Below is a small trained network, with its code and all its weights. Each question gives an input and a class and asks what happens when units are switched off, that is, made to give their printed mean instead of their output.

import numpy as np


def w(rows, s, z=0):
    codes = np.array(rows[::2]) - 128.0
    scale = np.full(codes.shape[1], s)
    scale[-1] = z or s
    return codes * scale


def norm(h):
    return h / np.sqrt((h * h).mean(-1, keepdims=True) + 1e-5)


def f(y):
    return y / 2 * (1 + np.tanh(0.7978845608 * (y + 0.044715 * y**3)))


def log_softmax(a):
    a = a - a.max(-1, keepdims=True)
    return a - np.log(np.exp(a).sum(-1, keepdims=True))


def net(x, mask):
    res = np.array(x, float).reshape(1, 5) / 4 @ E
    u = 0
    for l in range(2):
        y = f(norm(res) @ A[l][:, :-1].T + A[l][:, -1])
        res = res + np.where(mask[u : u + 6], y, B[l][:, -1]) @ B[l][:, :-1]
        u += 6
    return log_softmax(norm(res)[-1] @ U[:, :-1].T + U[:, -1])


A, B = {}, {}
E = w([
[197,223,209,24],'x0',
[132,1,119,51],'x1',
[242,136,4,104],'x2',
[252,41,217,193],'x3',
[132,128,129,126],'x4',
],0.0055)
A[0] = w([
[167,94,174,156,46],'0.n0',
[110,12,143,11,1],'0.n1',
[134,53,149,209,97],'0.n2',
[191,185,195,63,112],'0.n3',
[16,106,254,129,107],'0.n4',
[33,179,83,44,53],'0.n5',
],0.0098,0.0086)
B[0] = w([
[95,144,186,178,122],'0.n0',
[114,22,208,95,146],'0.n1',
[91,116,115,131,186],'0.n2',
[78,131,132,135,211],'0.n3',
[247,141,13,100,252],'0.n4',
[20,181,135,185,188],'0.n5',
],0.011,0.0045)
A[1] = w([
[196,86,206,170,100],'1.n0',
[123,189,199,7,148],'1.n1',
[65,172,101,76,83],'1.n2',
[94,62,128,52,92],'1.n3',
[127,226,110,219,252],'1.n4',
[78,91,126,170,250],'1.n5',
],0.014,0.0036)
B[1] = w([
[82,222,94,188,177],'1.n0',
[55,70,80,99,188],'1.n1',
[209,138,144,247,182],'1.n2',
[190,141,213,137,157],'1.n3',
[150,69,174,89,255],'1.n4',
[77,141,141,94,178],'1.n5',
],0.013,0.0096)
U = w([
[79,215,108,238,124],'0',
[199,137,57,72,161],'1',
[115,94,150,113,198],'2',
[145,73,255,78,115],'3',
[20,58,75,83,102],'4',
[153,140,171,85,7],'5',
],0.013)

Each question gives the input, the list of numbers given to net, and the class t.
The units are the neurons (one row each of A and B). Each row of codes is followed by its name. A weight is (code - 128) times the scale printed after its matrix; where a second scale follows, it is the last column's (A, B and U).
mask holds one flag per neuron, layer by layer. A switched-off neuron (its flag False) gives its mean, the last column of its row in B, instead of its output. The means were averaged over made-up inputs and are rounded, as every weight is.
A unit's drop is (log p(t) with every unit on - log p(t) with that unit switched off) / (log p(t) with every unit on - log p(t) with every unit switched off).
The circuit of an input: a set's keep is (log p(t) with only the set's units on - log p(t) with every unit switched off) / (log p(t) with every unit on - log p(t) with every unit switched off). Starting from all 12 units, units are removed one at a time, each time the one whose removal leaves the highest keep (on an exact tie, the one counted first), for as long as the keep stays at least 0.8.
units of the circuit, in order: the units of the circuit, biggest drop first
top k neurons: the k neurons with the biggest drops, biggest first
top k neurons in layer l: the k neurons of layer l with the biggest drops, biggest first
input [3,0,-7,1,-6], class 1: units of the circuit, in order -> [0.n4]
input [-4,-5,-5,2,-1], class 1: top 2 neurons -> [0.n4 0.n5]
input [-7,-6,5,-4,-4], class 4: top 3 neurons in layer 1 -> [1.n3 1.n4 1.n5]
input [8,-7,-1,7,-3], class 4: units of the circuit, in order -> [1.n1 1.n2 0.n3]
input [-2,-3,8,-8,-3], class 0: units of the circuit, in order -> [1.n2 0.n4]
input [5,5,2,-8,8], class 0: units of the circuit, in order -> [1.n2 0.n5]
input [7,0,3,6,-6], class 4: top 2 neurons -> [1.n1 0.n3]
input [8,6,8,-8,1], class 0: units of the circuit, in order -> [1.n2 0.n5 0.n4]
input [1,7,-7,5,3], class 1: top 2 neurons -> [0.n4 1.n4]
input [1,6,-6,1,5], class 1: top 2 neurons -> [0.n4 1.n4]
input [-4,-8,6,-4,4], class 3: units of the circuit, in order -> [1.n4 0.n4]
input [-5,1,1,5,3], class 0: top 3 neurons in layer 1 -> [1.n4 1.n0 1.n1]
input [-1,-7,1,-7,8], class 2: top 2 neurons -> [1.n4 1.n0]
input [-4,-4,1,7,-7], class 0: top 2 neurons in layer 0 -> [0.n5 0.n3]
input [7,-6,4,3,-6], class 4: units of the circuit, in order -> [1.n1 0.n4]
input [-6,1,3,2,-2], class 4: units of the circuit, in order -> [1.n2 1.n5]
input [-3,6,3,-1,0], class 3: top 2 neurons -> [1.n3 0.n4]
input [0,2,3,-4,3], class 0: top 2 neurons -> [1.n2 0.n4]
input [-6,-8,-5,4,4], class 3: top neuron -> [1.n4]
input [-5,-6,-2,4,1], class 3: top neuron in layer 1 -> [1.n4]
input [6,0,-4,-2,4], class 4: top 4 neurons -> [1.n1 1.n3 0.n3 0.n2]
input [6,7,-5,8,-3], class 0: top 3 neurons -> [1.n0 1.n4 0.n0]
input [-8,-1,-1,3,-1], class 4: top 2 neurons -> [1.n2 1.n5]
input [-5,7,-4,1,3], class 3: top 2 neurons -> [1.n3 0.n1]
input [8,5,-7,-2,4], class 4: top 2 neurons in layer 1 -> [1.n1 1.n4]
input [-6,0,-6,-2,-5], class 1: top 2 neurons -> [0.n4 1.n1]
input [3,-1,2,6,1], class 0: units of the circuit, in order -> [1.n0]
input [-1,4,-2,4,-1], class 0: top 2 neurons in layer 1 -> [1.n0 1.n4]
input [-1,8,5,5,3], class 3: top 2 neurons in layer 1 -> [1.n3 1.n2]
